Here is a tiny trained network, its code and every weight. The questions are about switching its units off for an input and a class, where a switched-off unit gives its printed mean instead of its output.

import numpy as np


def w(rows, s, z=0):
    codes = np.array(rows[::2]) - 128.0
    scale = np.full(codes.shape[1], s)
    scale[-1] = z or s
    return codes * scale


def f(y):
    return y / 2 * (1 + np.tanh(0.7978845608 * (y + 0.044715 * y**3)))


def log_softmax(a):
    a = a - a.max(-1, keepdims=True)
    return a - np.log(np.exp(a).sum(-1, keepdims=True))


def net(x, mask):
    res = np.array(x, float).reshape(1, 2) / 4 @ E
    y = f(res @ A[0][:, :-1].T + A[0][:, -1])
    res = res + np.where(mask, y, B[0][:, -1]) @ B[0][:, :-1]
    return log_softmax(res[-1] @ U[:, :-1].T + U[:, -1])


A, B = {}, {}
E = w([
[107,101,204,148,120,161,60,119,152,194,192],'x0',
[147,134,91,131,105,96,174,134,5,139,244],'x1',
],0.013)
A[0] = w([
[191,78,81,173,106,124,145,93,78,146,170,3],'N0',
[110,130,186,168,122,146,180,128,207,92,54,102],'N1',
[87,153,162,169,99,226,170,63,130,124,40,14],'N2',
[74,131,135,44,160,176,143,180,86,49,107,9],'N3',
[113,138,141,85,207,147,78,128,127,128,69,96],'N4',
[139,115,191,82,242,134,120,117,176,53,121,23],'N5',
[157,76,121,31,148,101,169,101,115,68,96,46],'N6',
[71,120,252,185,123,149,201,65,182,194,174,17],'N7',
[140,140,111,157,122,93,138,187,149,2,125,42],'N8',
[121,79,168,165,114,96,64,95,136,149,152,21],'N9',
[127,191,41,107,32,28,95,114,175,44,89,70],'N10',
],0.0075,0.0061)
B[0] = w([
[37,155,73,37,134,111,127,69,61,108,219,188],'N0',
[167,163,84,105,154,159,163,86,134,118,177,255],'N1',
[90,128,123,82,105,95,142,52,75,224,196,168],'N2',
[82,101,137,111,112,166,112,121,37,122,93,131],'N3',
[148,190,125,93,162,117,140,102,78,128,152,193],'N4',
[74,185,104,81,179,150,190,104,24,202,166,171],'N5',
[112,106,140,166,92,124,44,150,44,232,91,175],'N6',
[114,108,131,136,111,175,117,188,68,159,78,214],'N7',
[77,121,151,159,75,188,73,172,54,249,109,174],'N8',
[79,159,150,148,81,171,61,163,19,194,94,170],'N9',
[147,171,152,147,69,142,104,197,78,188,92,227],'N10',
],0.011,0.0059)
U = w([
[72,174,77,2,160,130,162,43,89,131,208,51],'0',
[66,123,159,178,39,170,59,236,98,163,89,33],'1',
[209,141,129,177,123,119,161,169,192,35,147,254],'2',
],0.009,0.0088)

Each question gives the input, the list of numbers given to net, and the class t.
The units are the neurons (one row each of A and B). Each row of codes is followed by its name. A weight is (code - 128) times the scale printed after its matrix; where a second scale follows, it is the last column's (A, B and U).
mask holds one flag per neuron, in row order. A switched-off neuron (its flag False) gives its mean, the last column of its row in B, instead of its output. The means were averaged over made-up inputs and are rounded, as every weight is.
A unit's drop is (log p(t) with every unit on - log p(t) with that unit switched off) / (log p(t) with every unit on - log p(t) with every unit switched off).
The circuit of an input: a set's keep is (log p(t) with only the set's units on - log p(t) with every unit switched off) / (log p(t) with every unit on - log p(t) with every unit switched off). Starting from all 11 units, units are removed one at a time, each time the one whose removal leaves the highest keep (on an exact tie, the one counted first), for as long as the keep stays at least 0.8.
circuit, biggest first: the units of the circuit, biggest drop first
k most important neurons: the k neurons with the biggest drops, biggest first
drop when u is switched off: that unit's drop, to one decimal
input [-4,-2], class 1: circuit, biggest first => N10
input [-4,3], class 1: circuit, biggest first => N1, N4
input [8,7], class 1: 3 most important neurons => N7, N9, N1
input [7,-7], class 0: 2 most important neurons => N1, N5
input [5,-5], class 0: 4 most important neurons => N1, N10, N4, N5
input [-3,-3], class 2: 2 most important neurons => N0, N9
input [8,-8], class 0: 4 most important neurons => N1, N5, N4, N2
input [-8,6], class 1: drop when N6 is switched off => 0.1
input [-3,-1], class 2: drop when N9 is switched off => 0.2
input [-2,-2], class 2: drop when N0 is switched off => 0.1
input [-4,0], class 1: drop when N1 is switched off => 0.2
